Below is a small trained network, with its code and all its weights. Each question gives an input and a class and asks what happens when units are switched off, that is, made to give their printed mean instead of their output.

import numpy as np


def w(rows, s, z=0):
    codes = np.array(rows[::2]) - 128.0
    scale = np.full(codes.shape[1], s)
    scale[-1] = z or s
    return codes * scale


def norm(h):
    return h / np.sqrt((h * h).mean(-1, keepdims=True) + 1e-5)


def f(y):
    return y / 2 * (1 + np.tanh(0.7978845608 * (y + 0.044715 * y**3)))


def log_softmax(a):
    a = a - a.max(-1, keepdims=True)
    return a - np.log(np.exp(a).sum(-1, keepdims=True))


def net(x, mask):
    res = np.array(x, float).reshape(1, 5) / 4 @ E
    u = 0
    for l in range(2):
        y = f(norm(res) @ A[l][:, :-1].T + A[l][:, -1])
        res = res + np.where(mask[u : u + 8], y, B[l][:, -1]) @ B[l][:, :-1]
        u += 8
    return log_softmax(norm(res)[-1] @ U[:, :-1].T + U[:, -1])


A, B = {}, {}
E = w([
[129,129,130,135,132],'x0',
[228,2,117,206,47],'x1',
[92,189,128,224,102],'x2',
[54,32,33,202,230],'x3',
[210,178,93,130,206],'x4',
],0.0037)
A[0] = w([
[79,125,182,150,143,74],'L0N1',
[83,206,93,228,29,105],'L0N2',
[153,52,149,2,147,110],'L0N3',
[43,171,146,113,193,2],'L0N4',
[117,233,97,235,108,96],'L0N5',
[2,77,189,121,43,80],'L0N6',
[114,57,103,167,190,28],'L0N7',
[51,176,197,110,169,28],'L0N8',
],0.0076,0.0039)
B[0] = w([
[133,142,50,143,69,117],'L0N1',
[94,28,164,10,140,228],'L0N2',
[38,74,175,83,194,253],'L0N3',
[108,205,110,95,108,179],'L0N4',
[112,62,190,68,222,211],'L0N5',
[219,190,146,200,255,245],'L0N6',
[86,180,144,102,118,173],'L0N7',
[71,190,87,108,102,188],'L0N8',
],0.0083,0.0028)
A[1] = w([
[178,33,119,173,59,22],'L1N1',
[75,107,58,193,226,151],'L1N2',
[55,108,24,148,123,70],'L1N3',
[192,199,255,72,69,234],'L1N4',
[187,111,95,57,205,182],'L1N5',
[246,108,142,172,213,80],'L1N6',
[130,179,136,79,146,253],'L1N7',
[171,27,118,127,86,73],'L1N8',
],0.0076,0.0034)
B[1] = w([
[63,216,93,71,160,154],'L1N1',
[206,94,153,127,54,219],'L1N2',
[174,92,152,99,12,137],'L1N3',
[139,59,83,158,92,253],'L1N4',
[68,134,172,182,150,237],'L1N5',
[124,218,132,181,168,199],'L1N6',
[147,142,116,175,106,238],'L1N7',
[24,255,118,73,128,162],'L1N8',
],0.0096,0.0055)
U = w([
[34,254,62,67,108,37],'0',
[93,16,217,71,214,51],'1',
[108,111,174,180,105,216],'2',
[210,31,90,151,25,59],'3',
[210,171,151,240,234,2],'4',
],0.0097,0.0062)

Each question gives the input, the list of numbers given to net, and the class t.
The units are the neurons (one row each of A and B). Each row of codes is followed by its name. A weight is (code - 128) times the scale printed after its matrix; where a second scale follows, it is the last column's (A, B and U).
mask holds one flag per neuron, layer by layer. A switched-off neuron (its flag False) gives its mean, the last column of its row in B, instead of its output. The means were averaged over made-up inputs and are rounded, as every weight is.
A unit's drop is (log p(t) with every unit on - log p(t) with that unit switched off) / (log p(t) with every unit on - log p(t) with every unit switched off).
The circuit of an input: a set's keep is (log p(t) with only the set's units on - log p(t) with every unit switched off) / (log p(t) with every unit on - log p(t) with every unit switched off). Starting from the 12 units with the biggest drops (on a tie, the unit counted first), units are removed one at a time, each time the one whose removal leaves the highest keep (on an exact tie, the one counted first), for as long as the keep stays at least 0.8.
units of the circuit, in order: the units of the circuit, biggest drop first
top k neurons: the k neurons with the biggest drops, biggest first
top k neurons in layer l: the k neurons of layer l with the biggest drops, biggest first
input [-5,-4,8,2,3], class 1: top neuron -> (L0N5)
input [-6,8,-2,8,3], class 0: top 3 neurons -> (L1N8; L1N1; L0N6)
input [-3,6,8,-4,2], class 1: top 2 neurons -> (L0N2; L0N5)
input [7,-3,5,-8,7], class 3: units of the circuit, in order -> (L1N4; L0N6)
input [-8,8,2,8,3], class 0: top 2 neurons in layer 1 -> (L1N1; L1N8)
input [1,-4,-5,8,-8], class 3: top 2 neurons -> (L1N2; L0N5)
input [0,1,-2,3,3], class 3: top 2 neurons in layer 0 -> (L0N6; L0N5)
input [-3,-4,5,0,-6], class 4: top 2 neurons -> (L0N6; L0N3)
input [-7,3,6,8,-5], class 3: top 2 neurons -> (L1N2; L0N3)
input [1,-6,5,6,-8], class 4: top 2 neurons -> (L0N6; L1N4)
input [4,6,8,7,-5], class 1: units of the circuit, in order -> (L0N2; L1N7)
input [6,-2,4,-8,4], class 3: top 2 neurons -> (L1N4; L0N6)
input [8,6,-8,-4,2], class 1: top 4 neurons -> (L0N3; L0N6; L0N1; L1N6)
input [-6,2,6,-2,-2], class 1: units of the circuit, in order -> (L0N2)
input [-4,-5,-5,-4,-6], class 4: top 4 neurons -> (L0N6; L0N2; L1N7; L1N8)
input [5,8,-6,-8,5], class 0: units of the circuit, in order -> (L1N8; L0N6; L1N2)
input [-8,-1,-4,5,7], class 2: units of the circuit, in order -> (L0N6; L1N5; L0N5)
input [5,6,8,-7,-3], class 1: top 3 neurons -> (L0N2; L0N5; L1N2)
input [1,-4,5,-5,-2], class 1: units of the circuit, in order -> (L0N2; L0N5)
input [-6,6,6,0,2], class 0: top 4 neurons in layer 1 -> (L1N8; L1N1; L1N2; L1N4)
input [-2,7,7,-5,-7], class 0: top 3 neurons in layer 0 -> (L0N3; L0N2; L0N7)
input [-5,4,-4,-2,-7], class 4: top neuron -> (L0N6)
input [5,6,-4,-5,-6], class 0: units of the circuit, in order -> (L1N8; L1N1)
input [-3,5,5,5,-7], class 4: top 2 neurons in layer 0 -> (L0N6; L0N3)
